Here is a tiny trained network, its code and every weight. The questions are about switching its units off for an input and a class, where a switched-off unit gives its printed mean instead of its output.

import numpy as np


def w(rows, s, z=0):
    codes = np.array(rows[::2]) - 128.0
    scale = np.full(codes.shape[1], s)
    scale[-1] = z or s
    return codes * scale


def f(y):
    return y / 2 * (1 + np.tanh(0.7978845608 * (y + 0.044715 * y**3)))


def log_softmax(a):
    a = a - a.max(-1, keepdims=True)
    return a - np.log(np.exp(a).sum(-1, keepdims=True))


def net(x, mask):
    res = np.array(x, float).reshape(1, 8) / 4 @ E
    y = f(res @ A[0][:, :-1].T + A[0][:, -1])
    res = res + np.where(mask, y, B[0][:, -1]) @ B[0][:, :-1]
    return log_softmax(res[-1] @ U[:, :-1].T + U[:, -1])


A, B = {}, {}
E = w([
[119,165,147,147,181,253],'x0',
[128,128,130,126,126,130],'x1',
[129,129,128,128,128,128],'x2',
[129,130,126,128,127,129],'x3',
[129,128,127,127,128,129],'x4',
[118,107,194,219,99,121],'x5',
[247,82,172,108,158,130],'x6',
[127,128,131,127,129,128],'x7',
],0.014)
A[0] = w([
[178,125,169,126,192,200,94],'n1',
[155,134,151,127,176,215,123],'n2',
[195,71,146,109,116,79,125],'n3',
[180,74,140,99,121,90,153],'n4',
[204,73,146,105,103,87,125],'n5',
[118,108,199,236,94,119,176],'n6',
[72,129,93,125,79,75,154],'n7',
[84,183,117,153,135,183,133],'n8',
[193,74,147,110,114,80,128],'n9',
[80,125,85,128,66,65,164],'n10',
[80,134,87,125,66,58,166],'n11',
[133,147,56,11,166,135,255],'n12',
[189,122,173,125,194,185,94],'n13',
[121,105,206,254,85,121,180],'n14',
[73,190,117,154,145,183,132],'n15',
[50,140,78,130,75,81,172],'n16',
[202,112,168,118,174,158,137],'n17',
[81,190,115,153,140,184,138],'n18',
[158,125,154,121,181,180,114],'n19',
[79,176,115,144,145,180,145],'n20',
[118,128,160,168,113,121,120],'n21',
[133,140,91,82,146,133,192],'n22',
[76,186,117,155,142,179,126],'n23',
],0.0092,0.0086)
B[0] = w([
[160,164,134,170,79,169,182],'n1',
[132,156,117,152,116,161,185],'n2',
[118,85,137,92,160,80,183],'n3',
[138,110,130,101,135,97,181],'n4',
[120,92,137,96,164,88,185],'n5',
[99,97,209,164,131,138,222],'n6',
[150,152,134,156,91,149,198],'n7',
[89,121,115,109,175,152,177],'n8',
[120,91,137,103,156,82,182],'n9',
[164,154,142,158,77,150,209],'n10',
[164,154,136,156,75,149,213],'n11',
[159,173,19,83,120,116,247],'n12',
[165,159,138,166,72,153,181],'n13',
[93,91,245,168,134,135,236],'n14',
[91,119,108,106,173,144,183],'n15',
[151,171,129,162,94,180,218],'n16',
[162,131,139,132,80,119,185],'n17',
[98,127,112,116,162,151,182],'n18',
[136,149,121,148,105,146,166],'n19',
[103,129,102,109,163,162,178],'n20',
[120,118,146,138,132,134,151],'n21',
[146,158,74,97,125,125,177],'n22',
[100,119,121,113,166,141,178],'n23',
],0.012,0.015)
U = w([
[226,202,68,132,40,159,255],'0',
[151,132,202,224,41,168,137],'1',
[162,76,73,20,171,14,178],'2',
[112,3,200,116,170,39,38],'3',
[70,151,51,58,227,151,80],'4',
[6,82,166,153,234,160,32],'5',
],0.006,0.0019)

Each question gives the input, the list of numbers given to net, and the class t.
The units are the neurons (one row each of A and B). Each row of codes is followed by its name. A weight is (code - 128) times the scale printed after its matrix; where a second scale follows, it is the last column's (A, B and U).
mask holds one flag per neuron, in row order. A switched-off neuron (its flag False) gives its mean, the last column of its row in B, instead of its output. The means were averaged over made-up inputs and are rounded, as every weight is.
A unit's drop is (log p(t) with every unit on - log p(t) with that unit switched off) / (log p(t) with every unit on - log p(t) with every unit switched off).
The circuit of an input: a set's keep is (log p(t) with only the set's units on - log p(t) with every unit switched off) / (log p(t) with every unit on - log p(t) with every unit switched off). Starting from the 12 units with the biggest drops (on a tie, the unit counted first), units are removed one at a time, each time the one whose removal leaves the highest keep (on an exact tie, the one counted first), for as long as the keep stays at least 0.8.
units of the circuit, in order: the units of the circuit, biggest drop first
top k neurons: the k neurons with the biggest drops, biggest first
drop when u is switched off: that unit's drop, to one decimal
input [1,7,-3,-4,-4,-6,-8,-6], class 4: units of the circuit, in order : (n15)
input [-8,4,0,4,6,1,1,2], class 3: top 2 neurons : (n12 n3)
input [1,5,0,5,-8,0,-3,5], class 4: top 2 neurons : (n14 n6)
input [6,3,-6,-4,-5,0,-6,1], class 4: top 2 neurons : (n14 n6)
input [-5,4,6,-6,6,1,7,0], class 3: top 2 neurons : (n12 n22)
input [3,-5,-1,-5,-6,0,-1,-1], class 4: top 2 neurons : (n14 n6)
input [-5,-4,5,-2,2,0,7,-6], class 2: drop when n6 is switched off : 0.1
input [-1,-8,3,7,1,0,7,-7], class 2: top 2 neurons : (n14 n6)
input [2,-4,-1,-4,-3,-1,-8,5], class 4: drop when n14 is switched off : 0.1
input [2,3,8,1,-2,1,-5,0], class 5: drop when n12 is switched off : 0.3
input [7,8,-3,6,-6,-8,0,-6], class 4: drop when n10 is switched off : 0.3
